After every row comes one of two labels: whether the row has a hidden trait. Each part has its own trait and labels.
[33.2, -6.4, 3.6, -28.1, -37.8, -2.6, -6.6, 5.8, 1.6, 6.1, 65.7, -11.7, -55.6, 80.5, -11.1, 60.1, 5.8, 7.0, -47.8, 27.6, -3.5, -4.9, 9.7, -13.3, 15.9, 19.6, -36.0, -2.6, -48.0, -3.6, -14.1, -16.5, -3.4]
R
[0.4, 0.7, -1.4, -0.9, -11.4, -2.5, 3.5, -1.1, 2.1, -2.1, 1.5, 0.1, 8.5, -13.1, 4.4, -0.2, 0.5, 0.4, -1.7, -0.5, 0.3, 0.1, 0.6, -1.2, -1.9, 72.8, -5.0, -0.7, 25.2, -1.0, -0.5, -25.4, 0.7]
R
[-1.6, 0.3, 0.2, 1.6, 24.5, 1.8, -2.1, 0.0, -1.6, 1.8, -4.7, 0.2, 1.1, 4.3, -2.5, -6.9, -1.8, -0.9, -5.3, -1.5, 0.1, 0.0, -2.4, 2.2, -0.4, -64.8, 6.9, 1.0, -16.2, 2.2, 0.5, 16.0, -0.5]
R
[-3.2, -3.2, -1.2, 1.5, -2.7, -3.0, 0.0, -1.7, 1.8, -0.6, 2.8, 1.2, -10.2, 7.9, -1.5, -9.5, -1.2, -0.7, -9.5, -5.5, -0.1, -0.7, 0.0, -0.8, -2.8, 1.6, -2.4, 1.6, 16.3, 5.6, -0.4, -19.3, 0.1]
G
[5.7, 0.3, 1.7, -4.1, 8.6, -7.6, -3.8, 2.0, 0.7, 0.0, -0.4, -2.7, -3.3, 13.9, 0.8, 5.3, 0.4, 0.8, 14.6, 1.6, -0.3, -0.6, 1.1, -1.3, 1.3, -63.7, 0.4, 0.4, 18.0, 5.7, -29.0, 7.8, -0.6]
R
[0.1, 0.2, 0.5, 1.3, 4.7, 0.3, -1.9, 1.4, -1.7, 0.9, -2.5, 0.8, -4.4, 5.1, -3.6, 1.4, -0.6, 0.4, -13.8, -1.4, 0.4, -0.3, -1.8, 2.1, 1.8, -36.6, 3.3, 0.5, -20.1, -0.5, 3.7, 19.6, -0.4]
R
[7.7, 2.0, 0.6, 1.9, 0.6, 5.0, -0.4, 1.5, -1.6, 0.8, 4.3, -0.6, -0.1, -5.0, 0.2, 5.5, 0.3, 1.5, 2.6, -0.2, -0.6, 0.4, -1.0, 0.8, 4.1, 17.9, 4.1, -1.2, -22.4, -6.9, 9.2, 10.5, -0.4]
R
[3.2, -0.4, -0.2, -1.8, -13.4, -0.9, 1.9, -0.6, 1.7, -1.3, 0.3, 0.0, -1.8, 0.9, 2.9, -1.2, 0.9, 0.5, 8.1, -3.2, 0.4, 0.1, 1.0, -2.1, 0.2, 88.1, -5.1, -0.8, 11.9, -2.4, 2.4, -19.7, 0.6]
R
[-14.7, 1.6, -1.6, 11.7, 21.2, -3.2, 1.6, -2.2, 0.5, -3.6, -25.0, 4.5, 19.2, -20.2, 3.7, -20.8, -3.3, -3.7, 25.0, -10.5, 1.2, 1.3, -4.9, 7.1, -6.6, -62.2, 16.6, 2.4, 30.3, 8.8, -5.8, 5.8, 1.4]
R

New part:
[4.5, 21.2, -25.9, -51.9, 17.6, 50.3, 2.3, 49.2, -11.4, 11.7, -45.8, -5.9, -0.1, -5.7, -13.3, -21.5, 56.4, -8.0, 16.2, 10.7, -18.2, -47.1, 24.5, 4.2, 16.3, 18.8, -6.3]
lafus
[11.8, 55.0, 37.9, -44.2, -0.1, -13.4, -1.0, 2.9, -23.0, -14.2, 44.1, 10.4, 3.2, 19.7, -28.9, -4.5, 13.0, 14.2, 1.9, 24.1, -2.6, 17.0, 14.0, 18.6, 0.2, -44.4, 6.4]
lafus
[3.6, -8.1, 12.7, 26.9, -11.2, -69.1, 19.7, -37.7, -0.5, -0.6, -3.0, 3.8, -20.7, -6.7, 8.3, 42.0, -59.1, 4.9, -5.1, 5.5, 30.1, 12.4, -16.5, -1.0, -30.7, 0.5, -13.4]
lafus
[-30.6, -10.7, -25.3, -21.8, 32.0, 24.4, -16.3, 45.7, 22.5, -11.7, -34.9, -12.7, -3.1, -22.3, 7.0, -17.9, 18.8, 2.5, 18.0, -13.0, 1.4, -15.0, 19.1, -9.9, 10.8, 33.2, 1.2]
lafus
[11.3, 12.7, -21.3, -30.1, 14.6, 52.5, -8.6, 38.5, -5.9, 8.7, -17.2, -5.3, 11.2, 5.0, -9.0, -39.5, 62.9, -9.8, 10.3, -0.2, -23.2, -25.2, 18.8, 1.9, 26.0, 8.6, -0.2]
lafus
[35.9, 27.1, 16.3, -7.1, -24.8, 21.8, 2.3, -33.5, -33.6, 9.5, 46.6, 9.8, 14.9, 33.8, -16.3, -28.0, 26.2, -7.5, -11.4, 8.8, -21.7, 15.8, -0.3, 15.1, 12.8, -47.3, 6.2]
Migi
[13.2, -42.2, -32.9, 23.8, -5.1, 16.3, 13.8, -4.2, 16.4, 9.6, -41.6, -7.2, -1.3, -21.7, 20.3, 24.3, -38.8, -7.2, -6.2, -7.3, -12.8, -11.3, -9.5, -11.9, -15.4, 37.6, 4.8]
lafus
[-51.0, 31.8, 29.6, -46.2, 32.4, -72.6, 11.6, -14.5, -18.6, -17.5, -43.6, -32.0, -19.4, 11.6, -29.8, 6.3, 26.1, -3.4, 14.2, 21.2, 10.7, -3.4, 18.6, 14.9, 8.4, -5.7, -20.0]
lafus
[-11.2, -3.3, 30.4, 25.3, -9.0, -78.0, 15.5, -52.7, -5.2, -7.6, 10.3, -6.6, -7.9, 3.9, -1.8, 37.9, -48.3, 1.3, -12.7, 2.7, 9.3, 32.8, -15.4, 3.2, -17.0, -13.8, 0.4]
Migi
[-17.4, 49.5, 29.6, -42.3, 15.3, -31.7, 2.0, 0.7, -25.9, -14.4, 4.1, -13.9, -4.5, 23.0, -31.8, -15.0, 40.6, 0.5, 11.1, 14.5, -6.2, 6.6, 20.6, 17.0, 18.0, -29.4, -8.3]
lafus
[55.4, 26.2, -22.6, -40.9, -8.2, 70.7, 17.0, 22.8, -25.6, 25.4, -22.7, 9.5, 9.3, 8.0, -18.7, -10.7, 42.5, -13.4, 3.8, 18.0, -28.2, -43.9, 11.4, 13.5, 9.1, 0.8, -1.9]
lafus
[34.3, 37.3, 26.6, -16.7, -20.4, -15.7, 15.3, -24.9, -22.9, 3.1, 40.6, 23.1, -0.1, 15.9, -14.8, 13.7, -19.1, 7.2, -1.9, 22.9, -0.1, 5.5, -5.0, 12.8, -17.8, -39.7, -2.1]
Migi
[44.5, -34.8, -35.4, 23.9, -22.6, 43.7, 15.3, -8.7, 6.9, 23.9, -16.8, 7.0, 8.1, -13.5, 19.1, 6.4, -17.4, -10.6, -13.8, -5.3, -25.0, -16.2, -14.1, -7.5, -9.1, 18.3, 9.4]
lafus
[-44.8, -1.3, -20.7, -34.7, 37.4, -12.2, -1.0, 50.6, 19.3, -16.3, -56.3, -22.9, -16.4, -25.3, -1.1, 3.6, -0.1, 5.0, 17.3, -0.2, 6.3, -27.0, 16.8, -7.0, -5.7, 41.1, -2.6]
lafus
